Below is a small trained network, with its code and all its weights. Each question gives an input and a class and asks what happens when units are switched off, that is, made to give their printed mean instead of their output.

import numpy as np


def w(rows, s, z=0):
    codes = np.array(rows[::2]) - 128.0
    scale = np.full(codes.shape[1], s)
    scale[-1] = z or s
    return codes * scale


def f(y):
    return y / 2 * (1 + np.tanh(0.7978845608 * (y + 0.044715 * y**3)))


def log_softmax(a):
    a = a - a.max(-1, keepdims=True)
    return a - np.log(np.exp(a).sum(-1, keepdims=True))


def net(x, mask):
    res = np.array(x, float).reshape(1, 6) / 4 @ E
    y = f(res @ A[0][:, :-1].T + A[0][:, -1])
    res = res + np.where(mask, y, B[0][:, -1]) @ B[0][:, :-1]
    return log_softmax(res[-1] @ U[:, :-1].T + U[:, -1])


A, B = {}, {}
E = w([
[78,156,141,101,34,143,227,101,145,88],'x0',
[34,127,40,112,140,89,122,101,187,173],'x1',
[171,121,109,160,214,155,207,186,186,72],'x2',
[141,130,159,144,196,150,187,78,114,205],'x3',
[186,136,33,130,65,245,138,142,103,163],'x4',
[62,177,169,79,149,220,92,176,126,150],'x5',
],0.011)
A[0] = w([
[99,219,137,132,199,148,129,190,117,125,53],'N1',
[172,144,168,167,83,114,114,94,100,145,107],'N2',
[104,127,164,119,171,93,115,99,137,83,34],'N3',
[125,108,152,139,175,177,206,42,74,206,37],'N4',
[70,147,207,82,154,110,113,159,167,110,78],'N5',
[120,71,76,141,181,112,48,164,148,175,113],'N6',
[215,135,194,93,100,115,163,150,80,128,164],'N7',
[126,129,2,196,99,230,143,122,88,141,78],'N8',
[115,120,145,156,129,66,125,110,156,82,57],'N9',
[148,100,137,88,65,103,75,81,78,171,85],'N10',
[101,112,139,106,115,100,94,164,130,79,132],'N11',
[179,166,186,153,126,141,90,167,96,104,198],'N12',
[65,99,63,103,118,104,104,158,147,119,171],'N13',
[94,113,145,56,94,115,90,76,52,180,48],'N14',
[114,135,73,146,142,107,145,59,163,152,179],'N15',
[92,117,156,112,68,131,166,80,115,128,49],'N16',
[72,122,147,82,121,177,111,203,163,167,87],'N17',
[136,87,68,130,109,82,172,134,94,142,37],'N18',
[214,130,196,109,99,144,88,149,82,112,120],'N19',
[61,203,181,78,162,201,141,194,103,209,161],'N20',
[151,93,94,169,85,48,140,89,96,144,122],'N21',
[103,140,132,80,56,136,219,61,149,97,2],'N22',
[181,51,140,191,104,94,138,69,165,137,86],'N23',
[56,136,78,78,177,153,126,86,185,162,174],'N24',
[166,117,66,95,87,202,137,154,101,153,103],'N25',
[181,84,90,164,112,190,86,164,162,194,65],'N26',
[97,164,158,98,162,184,94,200,134,158,155],'N27',
[105,189,157,46,105,143,69,81,90,155,52],'N28',
[151,170,105,145,217,132,202,174,168,79,21],'N29',
[142,134,90,172,182,148,176,210,177,55,71],'N30',
[188,73,59,185,113,59,177,123,108,111,69],'N31',
[162,46,148,141,143,137,182,65,136,197,140],'N32',
[115,145,126,146,146,161,170,116,184,64,81],'N33',
[75,78,76,150,107,108,111,139,187,175,208],'N34',
[134,142,97,88,98,130,56,161,164,21,165],'N35',
[99,134,144,104,79,128,198,113,164,100,92],'N36',
[128,142,98,95,211,225,173,151,210,67,50],'N37',
[180,71,88,128,54,79,35,208,181,61,86],'N38',
[103,106,171,155,137,131,119,120,99,85,121],'N39',
[146,135,167,135,152,166,106,117,92,54,101],'N40',
[152,129,161,109,192,111,176,109,119,235,155],'N41',
[113,136,202,154,198,105,115,62,144,120,102],'N42',
[182,62,106,143,186,125,28,112,129,146,90],'N43',
[76,131,91,148,105,151,215,140,107,99,18],'N44',
[74,124,173,138,153,62,135,140,144,105,89],'N45',
],0.01,0.0021)
B[0] = w([
[131,138,123,67,120,78,111,122,96,119,192],'N1',
[125,128,162,139,162,113,120,74,135,110,165],'N2',
[48,68,99,187,115,157,89,199,88,175,191],'N3',
[109,207,55,162,40,163,162,117,64,108,203],'N4',
[85,49,128,89,106,152,132,147,66,135,227],'N5',
[226,126,187,151,77,160,171,181,204,188,216],'N6',
[79,79,170,156,175,178,173,79,221,118,203],'N7',
[73,44,98,179,110,164,58,175,63,128,246],'N8',
[102,89,156,118,151,170,141,175,68,133,188],'N9',
[88,160,150,173,201,41,50,106,151,126,197],'N10',
[121,150,73,138,90,142,141,129,81,141,182],'N11',
[150,122,149,162,127,155,199,104,218,119,208],'N12',
[160,138,145,188,131,180,170,67,163,106,205],'N13',
[103,173,160,157,154,49,54,118,160,116,206],'N14',
[170,102,156,156,155,160,148,73,133,61,201],'N15',
[155,179,207,114,103,111,80,160,156,188,181],'N16',
[142,98,123,29,201,159,130,97,120,116,197],'N17',
[99,89,158,86,159,101,144,108,121,147,170],'N18',
[176,79,148,203,102,132,140,79,174,129,212],'N19',
[149,102,155,57,127,131,137,117,105,50,242],'N20',
[139,94,144,79,189,112,113,128,114,53,199],'N21',
[164,132,205,81,53,113,161,193,174,203,225],'N22',
[153,92,92,2,160,104,132,138,70,111,196],'N23',
[153,94,170,186,159,147,202,75,179,112,231],'N24',
[65,58,127,139,137,154,90,162,86,151,210],'N25',
[84,124,134,158,143,126,140,187,106,175,197],'N26',
[171,110,153,30,114,131,151,118,111,80,210],'N27',
[109,150,179,117,152,58,57,94,122,98,205],'N28',
[130,171,170,195,157,68,51,116,107,107,239],'N29',
[102,189,181,178,157,64,45,122,138,83,244],'N30',
[108,94,134,29,208,105,109,147,140,75,225],'N31',
[156,142,35,92,55,114,132,90,115,83,191],'N32',
[162,169,152,135,121,77,65,152,153,123,191],'N33',
[131,102,198,170,147,163,172,60,163,127,215],'N34',
[129,187,9,128,37,172,174,67,100,96,215],'N35',
[203,145,159,86,55,139,151,194,184,202,207],'N36',
[152,117,132,145,156,46,67,91,125,136,243],'N37',
[123,211,43,109,73,158,166,107,77,94,229],'N38',
[96,110,113,171,100,149,144,143,162,129,164],'N39',
[121,92,140,140,134,187,129,141,166,114,183],'N40',
[95,224,65,157,25,158,180,114,82,88,208],'N41',
[125,93,98,155,48,167,115,162,59,126,217],'N42',
[249,167,201,67,51,104,166,229,162,227,221],'N43',
[123,123,159,117,67,121,101,132,144,196,192],'N44',
[101,85,97,191,79,159,114,154,74,180,219],'N45',
],0.0067,0.012)
U = w([
[212,171,167,90,100,122,126,204,162,232,92],'0',
[45,31,110,164,134,151,90,183,63,158,91],'1',
[124,202,151,160,178,61,25,93,128,111,71],'2',
[146,89,128,10,183,128,132,106,95,68,113],'3',
[127,231,68,135,84,162,159,79,87,94,255],'4',
[139,79,159,191,162,187,177,48,207,109,159],'5',
[90,159,109,144,158,158,142,104,129,102,200],'6',
],0.011,0.002)

Each question gives the input, the list of numbers given to net, and the class t.
The units are the neurons (one row each of A and B). Each row of codes is followed by its name. A weight is (code - 128) times the scale printed after its matrix; where a second scale follows, it is the last column's (A, B and U).
mask holds one flag per neuron, in row order. A switched-off neuron (its flag False) gives its mean, the last column of its row in B, instead of its output. The means were averaged over made-up inputs and are rounded, as every weight is.
A unit's drop is (log p(t) with every unit on - log p(t) with that unit switched off) / (log p(t) with every unit on - log p(t) with every unit switched off).
The circuit of an input: a set's keep is (log p(t) with only the set's units on - log p(t) with every unit switched off) / (log p(t) with every unit on - log p(t) with every unit switched off). Starting from the 12 units with the biggest drops (on a tie, the unit counted first), units are removed one at a time, each time the one whose removal leaves the highest keep (on an exact tie, the one counted first), for as long as the keep stays at least 0.8.
circuit, biggest first: the units of the circuit, biggest drop first
most important unit: the unit with the biggest drop
top k neurons: the k neurons with the biggest drops, biggest first
drop of u: that unit's drop, to one decimal
input [3,7,-8,-6,7,-3], class 2: circuit, biggest first -> N10
input [7,-7,7,8,6,-3], class 4: top 2 neurons -> N4, N32
input [6,-2,-5,-7,-1,7], class 3: top 2 neurons -> N17, N20
input [-3,2,-2,-5,-4,1], class 4: circuit, biggest first -> N38, N35
input [-5,-3,1,1,-8,8], class 1: top 3 neurons -> N3, N42, N45
input [0,7,3,0,-2,7], class 3: top 3 neurons -> N20, N17, N27
input [4,2,-7,5,0,-7], class 2: top 2 neurons -> N10, N14
input [-2,3,-7,2,-7,8], class 3: top 4 neurons -> N20, N27, N5, N17
input [6,-4,-6,-1,-1,-6], class 0: top 4 neurons -> N22, N16, N36, N30
input [4,7,-8,2,0,-3], class 2: top 2 neurons -> N14, N10
input [-7,2,2,-6,6,5], class 0: top 2 neurons -> N43, N6
input [-6,2,1,8,-2,3], class 4: top 2 neurons -> N41, N4
input [8,-6,7,-3,-4,3], class 0: top 2 neurons -> N36, N22
input [7,7,7,0,6,5], class 0: circuit, biggest first -> N22
input [4,-4,-6,-3,-8,8], class 1: top 3 neurons -> N5, N45, N3
input [5,-1,-4,5,4,-1], class 0: top 3 neurons -> N22, N16, N35
input [-2,-5,-4,4,0,7], class 3: drop of N20 -> 0.1
input [6,4,-3,0,-1,7], class 3: drop of N43 -> 0.6
input [4,0,-6,4,8,-7], class 1: drop of N8 -> 0.8
input [1,-2,6,-1,-7,6], class 1: most important unit -> N5
